Each row has a class, written after it.
-50	-24	57	-30	14	-27	9	-24	24	-4	46	-32	-34	-24	-28	-3	41	26	-30	-40	8	-40	14	13	14	1	-61	30	-10	-33	10	-7	-38	-22	9	-31	-6	-27	14
j192
13	59	36	-30	10	10	26	-10	-44	9	46	-17	-67	-17	-3	4	11	18	-45	64	-10	-15	14	54	-10	16	-32	3	-44	2	-39	31	-7	6	28	-40	21	-40	13
j321
-1	-8	0	10	12	-4	16	-9	-39	2	21	13	-9	-8	7	12	-6	-6	-16	-1	6	24	-9	-5	-18	-4	-5	8	20	1	17	3	6	2	-6	-24	-15	-5	4
j956
9	-14	-2	7	-4	1	4	-1	2	11	-10	7	-37	11	3	9	-16	2	15	12	22	22	3	9	0	-8	21	-18	8	15	-15	-17	0	-4	-5	-3	-8	3	0
j535
23	-1	-22	-11	-4	25	-34	-11	-5	-18	28	17	-71	7	20	-4	-14	9	32	-42	-52	-64	-11	9	-9	-5	35	25	21	-34	-2	-8	-31	-12	30	14	33	37	18
j77
-7	1	-6	-26	-18	-2	2	15	-30	-18	21	8	8	-11	-17	17	-6	30	6	-3	-3	-8	-1	15	10	0	-3	-24	5	1	-3	0	-6	-8	0	-15	8	2	-6
j788
-9	2	-52	-12	22	-6	-10	17	19	-2	15	23	-32	6	-25	6	33	15	-11	-29	-7	-21	8	4	11	16	-11	13	36	-9	31	30	-18	-31	-7	10	-11	31	-4
j656
13	-8	-13	4	16	-4	-1	0	-5	-14	-1	8	-41	10	47	-10	-21	-7	-4	8	-16	-32	6	-24	3	-16	12	20	-12	-6	-15	0	16	3	14	14	-6	9	6
j77
5	5	1	34	36	-7	20	-8	-20	0	6	18	-33	-5	-10	14	1	-11	-31	10	-3	15	-16	12	-22	-9	0	4	20	-3	4	5	-6	-12	-7	-15	-15	-32	1
j956
-14	41	16	-28	48	-38	6	-20	32	23	-25	31	-13	34	19	3	29	43	-6	-26	21	1	22	7	-3	-15	-16	-40	-1	-13	15	-11	-3	-47	-33	-26	-39	-16	-39
j109
8	51	-6	-12	12	-49	4	-28	38	10	-45	-26	4	9	32	-7	-6	-33	-60	-19	2	-53	-23	17	12	31	-6	-56	15	-23	7	28	-9	-13	36	63	29	36	-13
j217
21	-6	-8	-12	-7	-4	-2	12	9	3	-13	-11	-10	3	-1	8	-22	11	12	32	17	27	30	5	7	-9	11	-14	-3	-3	0	-4	2	3	6	-5	8	7	-13
j427
19	19	33	8	25	-1	-1	-27	-5	3	3	-4	-3	-23	6	7	-31	-24	19	19	-6	-6	10	0	-18	-9	-7	11	-9	-10	-3	-9	12	-32	24	46	28	-7	-11
j427
0	-6	19	4	-9	-20	10	-16	-16	4	3	4	-23	7	13	6	0	2	11	26	4	34	-9	3	-11	-23	-6	-16	6	8	-7	-20	13	8	-12	-28	-14	-5	-6
j956
6	19	-7	15	12	-10	-15	-4	-9	-2	-22	2	-16	1	-3	-20	3	-14	-24	11	-14	-50	-33	-8	20	-24	19	-15	-10	17	2	16	-7	-2	0	12	0	13	9
j217
-22	26	14	-1	24	52	-16	3	45	-15	-24	32	-114	0	51	28	9	46	0	43	-28	58	47	52	-1	30	-8	24	63	-41	-5	13	-3	-25	-23	-27	-6	-30	7
j427
0	-15	4	-22	-33	-58	-1	-40	68	20	-18	8	-33	-3	-12	-57	25	4	-24	16	-17	-62	10	-24	36	-7	-8	-46	26	-13	-13	10	-15	28	29	-13	-25	53	-15
j84
9	15	4	13	9	10	17	1	-32	-4	-1	26	-9	-15	-13	7	-19	12	6	6	3	20	-4	9	6	5	7	-3	31	5	-5	13	1	4	1	-9	3	-24	-1
j758
0	38	-6	2	12	-5	15	44	-23	25	-13	-4	33	12	12	-11	-10	1	-33	8	-2	-10	-10	0	-8	21	1	2	-2	-12	11	14	3	8	22	15	11	-19	-10
j84
7	-42	42	-11	-11	-4	0	-41	-11	-5	17	4	-15	33	-4	-16	5	-24	21	14	-11	-11	-9	20	-11	-19	1	-3	-42	13	-53	-14	0	-21	-4	-3	6	-9	27
j321
-12	-23	2	20	-9	-11	15	10	-19	-8	-10	4	-31	1	-4	4	-11	-10	-17	17	-10	16	4	29	0	6	-16	-23	5	0	-1	2	-5	-7	-9	15	-4	-6	3
j788
-2	-37	-11	17	-7	-15	10	24	-17	-9	9	2	-40	17	0	6	-17	-5	-4	3	-7	-6	-9	28	1	6	-9	-3	5	2	-18	3	1	-17	3	22	13	-10	18
j788
-8	-1	15	25	26	-16	18	-7	-25	-2	17	11	-10	-9	8	17	14	-3	-20	-7	2	16	-18	-11	-21	-8	-12	21	34	6	17	12	8	-17	-14	-12	6	-17	12
j956
11	-32	-6	33	-10	-21	-19	-88	45	-28	-42	-24	31	-52	-30	-30	0	-58	-11	18	-9	39	73	67	15	-22	-38	-2	0	-58	-1	20	-42	14	20	-11	-42	-33	19
j427
38	-34	-17	-6	14	-32	-7	-46	67	9	-45	9	-9	22	-17	-7	22	5	-11	56	-22	10	65	-21	-6	-10	23	-22	24	7	-3	12	-29	34	8	-30	-32	15	4
j956
31	-13	-12	11	30	-19	46	-20	-26	11	19	-20	-80	-16	-18	16	-31	-5	-4	-5	29	2	16	40	-22	-21	35	-30	0	-21	-5	12	-1	-11	49	39	7	-38	-25
j535
-10	-31	6	-11	-33	-16	5	17	-11	3	-11	3	-17	1	7	12	-5	19	12	34	5	14	11	6	9	3	-5	-19	-5	8	-7	-10	7	13	-8	-2	-6	6	4
j788
1	33	-23	2	17	2	10	-20	-8	0	9	34	49	-34	-6	-4	3	17	-14	20	-14	-23	-23	-17	-9	-11	3	28	0	3	-32	7	-11	3	8	7	-26	-6	16
j956
-16	-24	12	4	-7	-26	19	-21	-20	10	4	17	12	8	-7	-6	8	-6	10	17	19	-17	-4	-9	-3	-10	1	11	-16	-3	-6	22	23	9	18	34	-29	-7	18
j656
12	-3	-7	9	-17	-4	8	4	-9	-9	-16	8	-11	14	6	4	-15	-5	17	11	6	21	6	13	7	-14	2	-19	17	8	-8	-19	-11	16	1	-15	-9	16	0
j77
-4	-15	-12	-7	-20	-7	-23	34	30	1	-8	34	-20	25	29	-21	15	11	6	-17	-46	-31	-16	-18	0	-11	-13	32	0	6	-7	-21	0	-31	-16	0	5	-5	6
j192
44	15	0	-14	-3	2	-3	17	-4	7	28	14	-63	70	9	-2	-4	-30	-33	38	-8	-16	17	32	-11	38	0	-30	-27	16	-25	-4	41	-13	11	-38	8	-27	-28
j84
33	59	0	2	3	-3	-14	-22	16	0	2	34	9	-9	-1	-3	7	-7	24	15	-47	-11	-7	-2	-12	-3	-11	-12	29	28	0	5	7	-26	-3	-19	0	-12	-23
j656
-23	11	2	-16	-5	-1	-3	17	-4	5	12	16	33	7	-25	-24	10	20	-17	-14	-34	-13	3	1	11	-11	-28	15	-1	26	17	-16	-16	-19	-9	-10	-19	5	-6
j192
-14	-18	-4	29	0	-26	30	29	-11	-1	-8	16	-30	10	-6	-2	5	4	4	12	-6	1	-4	11	5	-10	-31	-9	9	12	-10	12	0	-7	-8	22	2	-17	4
j788
4	10	-10	16	15	-17	7	5	-1	7	-7	17	-34	1	6	2	5	-19	-20	4	-2	-7	-10	3	-5	16	-16	-9	28	-4	17	24	-5	-7	-2	0	-8	3	5
j656
-14	-23	10	28	2	-20	22	10	-9	3	-12	9	-37	-14	-6	7	-7	-8	-2	31	2	14	15	8	-6	3	-16	-15	14	-9	-5	0	-4	-3	5	19	-7	-21	-1
j788
-11	-6	53	-21	15	0	-45	-24	12	-2	-15	-41	-15	-8	10	10	-5	-16	15	11	-10	-14	-10	-8	0	8	28	-12	2	5	15	-41	-21	-17	-5	10	23	21	10
j217
11	-20	-14	-12	-18	-45	-15	-3	11	8	-10	-16	-19	-9	3	-2	7	-15	14	31	14	8	12	9	4	-2	-7	-25	10	4	13	-7	-2	9	4	-8	-9	20	3
j656
-24	-1	-22	-6	27	31	-49	46	-16	8	42	14	-50	19	-7	-28	-9	4	4	-1	-20	-37	33	-25	8	-4	0	48	-23	-29	29	-13	-13	-30	-1	2	-5	25	0
j427
27	-8	13	23	35	1	11	-39	-62	33	15	15	-59	24	11	13	-2	3	14	-21	38	-21	-8	13	-18	-24	-2	14	-30	-22	12	19	17	-13	3	14	25	3	17
j758
9	-14	44	-22	-16	8	-29	-11	55	-16	-14	-35	-82	-22	8	13	2	10	16	-29	-41	-5	-7	8	10	21	-28	-8	16	-17	18	-32	-43	6	-9	-38	32	22	-7
j192
11	-21	-23	-14	12	-21	-10	17	-43	-1	9	-4	4	16	19	3	-36	-3	0	40	34	26	23	41	-18	-30	41	-13	-1	4	-31	-30	2	-27	13	-21	-7	-46	23
j535
-32	-33	10	-24	45	24	-20	-51	-12	-14	24	11	71	62	9	-26	-45	-19	-40	-48	8	-28	2	-5	12	18	20	9	-9	-24	-34	4	6	-44	8	9	-36	37	37
j321
-13	-61	-5	-24	-29	-32	-60	-64	53	9	15	-65	-55	-16	43	-15	14	-14	-16	7	-2	43	43	34	19	-32	27	-4	-1	-18	17	-45	36	-55	-20	-23	-39	9	-17
j217
8	-10	32	-21	-13	-8	-8	-9	-25	-3	25	18	-69	30	30	-13	-22	8	4	-23	-34	-21	-12	-11	-5	-3	15	16	-31	6	2	1	31	-22	-3	-3	-3	-2	-8
j109
3	7	-7	14	24	-15	-20	-15	60	17	12	-14	-46	-33	16	-19	10	24	14	-15	-23	-37	4	-18	21	-27	-21	52	12	-13	8	9	1	-36	0	26	11	22	-1
j427
24	-3	-27	-21	8	-2	7	-7	-38	-2	-5	26	25	-6	-23	-14	-29	14	-9	13	-12	-11	28	-11	1	-15	30	6	3	-16	-10	24	-21	2	35	6	-1	-7	4
j758
7	9	-5	23	12	-22	2	12	-9	14	-3	-2	-38	-5	-2	2	-9	-14	-12	14	-3	7	-11	16	0	6	-10	0	29	3	21	13	1	-4	6	-7	-10	-7	3
j656
14	-8	-1	-14	-14	-8	-13	6	-24	-2	-17	14	14	1	-2	4	-12	5	23	11	9	16	2	7	7	-2	16	-16	3	6	0	-15	-1	9	-10	-12	7	-6	2
j758
12	-16	-6	-9	7	7	19	-56	6	1	7	-17	20	-10	-1	-18	-32	5	11	-2	-8	5	-2	18	-19	-31	50	-30	-19	14	-45	-23	-16	-21	10	52	-8	6	2
j535
20	-30	42	-2	-9	-7	2	-66	5	-15	-38	37	-52	-23	-50	13	-4	-14	11	25	-2	-24	35	6	-8	16	64	-57	33	-55	2	18	-27	41	48	20	3	-16	-5
j758
5	-23	-13	7	4	-12	1	11	-4	-11	4	-10	-21	-18	-7	0	-6	-24	-7	-21	2	1	-3	22	12	-1	-24	15	-7	1	30	7	0	-14	-10	29	10	7	-1
j427
7	-19	10	-10	-5	-7	-4	10	-2	-1	-11	-13	-10	12	18	2	-8	-9	14	17	12	30	3	5	2	2	0	-18	8	6	-2	-21	21	1	-9	-17	6	1	-15
j84
20	31	-13	13	-16	-58	-22	24	16	-1	-31	-2	-10	-6	21	-28	7	-19	-12	3	-20	-18	-12	4	0	-5	4	-37	-18	10	14	-5	-2	-4	-15	8	10	-11	-14
j109
18	-16	-6	-13	-11	-26	1	17	-11	3	-16	4	-23	5	3	18	-4	-6	22	29	20	19	7	1	-1	0	-4	-15	6	-1	8	3	3	15	5	-26	-7	-7	-1
j656
-9	10	9	24	23	-1	8	9	0	19	19	10	-6	-15	-10	0	-3	9	0	11	10	12	8	10	-3	-7	-15	28	38	8	11	1	-7	-31	-4	4	6	-11	13
j427
9	-4	-10	-17	-19	-3	-7	3	-23	-5	-29	-5	-11	-10	9	7	-6	-1	-1	36	15	14	-5	2	15	-18	24	-25	-6	10	1	-2	0	15	-2	-16	-9	4	-2
j217
24	17	14	-15	-8	-18	39	-6	12	-9	1	-6	5	-2	-13	-17	-11	27	-19	2	-34	-28	-18	-4	-3	-18	-10	-30	13	32	-29	10	-28	4	20	-7	29	-4	-2
j192
0	64	-47	15	24	-14	-19	32	-2	-4	10	26	11	-9	35	-29	-1	8	-57	14	-29	-44	23	-24	-8	7	-8	8	54	-6	16	34	10	-32	27	16	29	10	5
j192
21	29	49	-2	21	16	12	-35	-21	-11	-8	8	14	-9	-33	31	-23	16	20	-29	-4	-6	-25	22	12	3	12	1	-15	-6	-7	8	12	0	12	7	9	-42	-19
j758
1	-14	-10	20	20	11	20	20	-26	5	7	9	-41	20	-4	14	-13	-5	-35	-4	27	13	1	15	-9	8	25	-5	1	5	1	12	-1	-11	-5	0	-7	-24	9
j535
-3	3	2	29	25	-3	18	30	-27	-3	-19	12	-17	13	12	3	2	-21	-25	9	8	10	-26	8	-8	5	-7	-2	11	6	6	11	20	-14	-15	20	16	-13	-2
j84
11	-14	4	-9	-21	38	-31	2	-22	-10	0	-11	7	10	-1	-6	13	-13	-36	1	-44	-14	-11	-5	1	7	28	30	-38	19	17	16	-26	5	-24	-32	7	-8	34
j217
27	-7	-10	-21	13	-12	-9	-21	4	21	-10	-2	6	2	-1	-18	-29	6	35	-3	-10	-9	28	-8	-7	-17	29	-10	-17	-31	-9	-22	-15	-5	29	22	-1	-9	-21
j758
8	-15	-1	-14	-35	-24	4	20	-4	-6	-21	-6	-8	1	17	3	-7	3	0	9	2	11	-6	10	5	-12	-14	-17	-14	8	1	-16	11	7	1	1	10	2	-8
j192
11	40	-51	-23	37	-28	15	50	2	31	-20	10	6	44	-22	-30	16	49	-27	49	8	-53	31	-15	18	-40	-5	-12	-48	19	-1	32	-21	-1	8	36	7	39	-7
j427
11	-8	1	-3	3	-19	4	16	-2	12	-25	5	-17	10	15	2	0	0	3	42	21	30	14	7	-4	-7	7	-25	22	-2	-2	-14	15	0	-1	-25	-3	-14	-15
j84
3	-6	3	13	30	-10	12	2	3	7	0	-12	-48	-11	3	-3	-5	4	-3	12	13	3	16	22	2	-13	-11	-4	2	-7	16	7	-6	-3	-3	12	3	-8	0
j427
10	2	11	14	15	-1	0	-13	-26	3	-1	-19	-29	-23	1	0	-18	-28	-18	8	-1	-14	-21	-3	1	-9	16	0	-6	2	11	4	-4	-6	14	8	2	-12	1
j217
32	-17	1	24	28	-11	-6	-27	39	-20	-2	-6	-47	14	11	-2	-45	-28	17	-43	-28	-30	-5	17	18	5	-7	25	41	-17	-20	-8	-16	-7	35	-8	-6	-9	9
j77
11	-13	5	-10	1	-14	-7	-6	-11	-2	-7	-7	-6	15	19	7	-3	4	17	11	-11	26	-5	-1	-10	-18	3	-8	-4	13	8	-20	4	13	-17	-25	-4	6	-2
j956
11	-29	6	8	36	0	11	-21	-29	2	6	-1	-41	-9	-2	11	-25	33	13	-7	28	-1	-5	0	6	-35	50	2	-8	-20	-9	0	24	-5	5	5	-10	-32	-3
j758
0	-17	-13	-17	15	17	-22	32	3	-3	-13	-3	28	10	-6	-10	-17	12	-17	-3	-23	-16	5	-17	17	-7	17	38	-41	5	18	1	-9	-6	-16	18	-8	13	9
j427
17	18	-15	-21	-3	21	6	15	-9	-4	-6	34	-6	19	3	11	10	12	3	13	-32	13	-9	-1	-14	8	19	-18	-9	29	8	7	9	-6	-28	-11	-15	-10	-21
j656
6	20	-6	12	36	-14	5	-26	-9	-2	12	31	-67	-4	-19	-30	15	-39	-28	10	-34	-20	51	34	-16	13	-12	-37	51	-26	25	39	-22	-10	35	1	-2	-15	-14
j321
20	-6	-2	32	20	-7	31	-7	-46	2	-29	27	-47	-9	20	11	-5	-16	-19	24	16	11	-10	28	-25	-28	22	-18	-8	8	-2	20	4	4	-7	13	-2	-44	15
j535
10	52	26	3	16	-8	3	-44	-1	22	-1	29	52	-17	-7	-11	-18	13	18	-1	-5	-25	-6	-18	-4	-4	15	-15	27	-4	-18	-5	3	-17	23	22	6	-4	-11
j758
-1	-32	-7	8	-22	-27	-2	38	-19	7	-2	17	-23	18	14	-5	5	3	-29	0	-19	-46	-10	-7	3	1	-1	17	-28	-13	2	23	6	4	3	-2	3	-27	23
j788
47	-4	-3	-17	-3	-17	-13	-15	20	0	1	-40	14	-37	-7	7	-27	16	20	1	-2	4	23	-10	13	-33	22	2	-4	-2	16	3	9	-3	20	-9	21	2	-24
j427
-7	-18	-6	-1	-6	21	-15	14	5	3	16	2	-5	-11	-14	10	17	-20	-23	-10	1	25	27	14	-18	35	14	5	5	0	21	-17	-36	-11	-24	-27	-10	-29	10
j535
-1	-13	25	9	28	-11	-4	-46	-10	16	43	-25	-39	-22	-39	-39	2	11	30	-29	-9	-62	-2	-8	6	-21	3	-3	-10	-11	4	-5	-41	11	21	21	18	23	17
j758
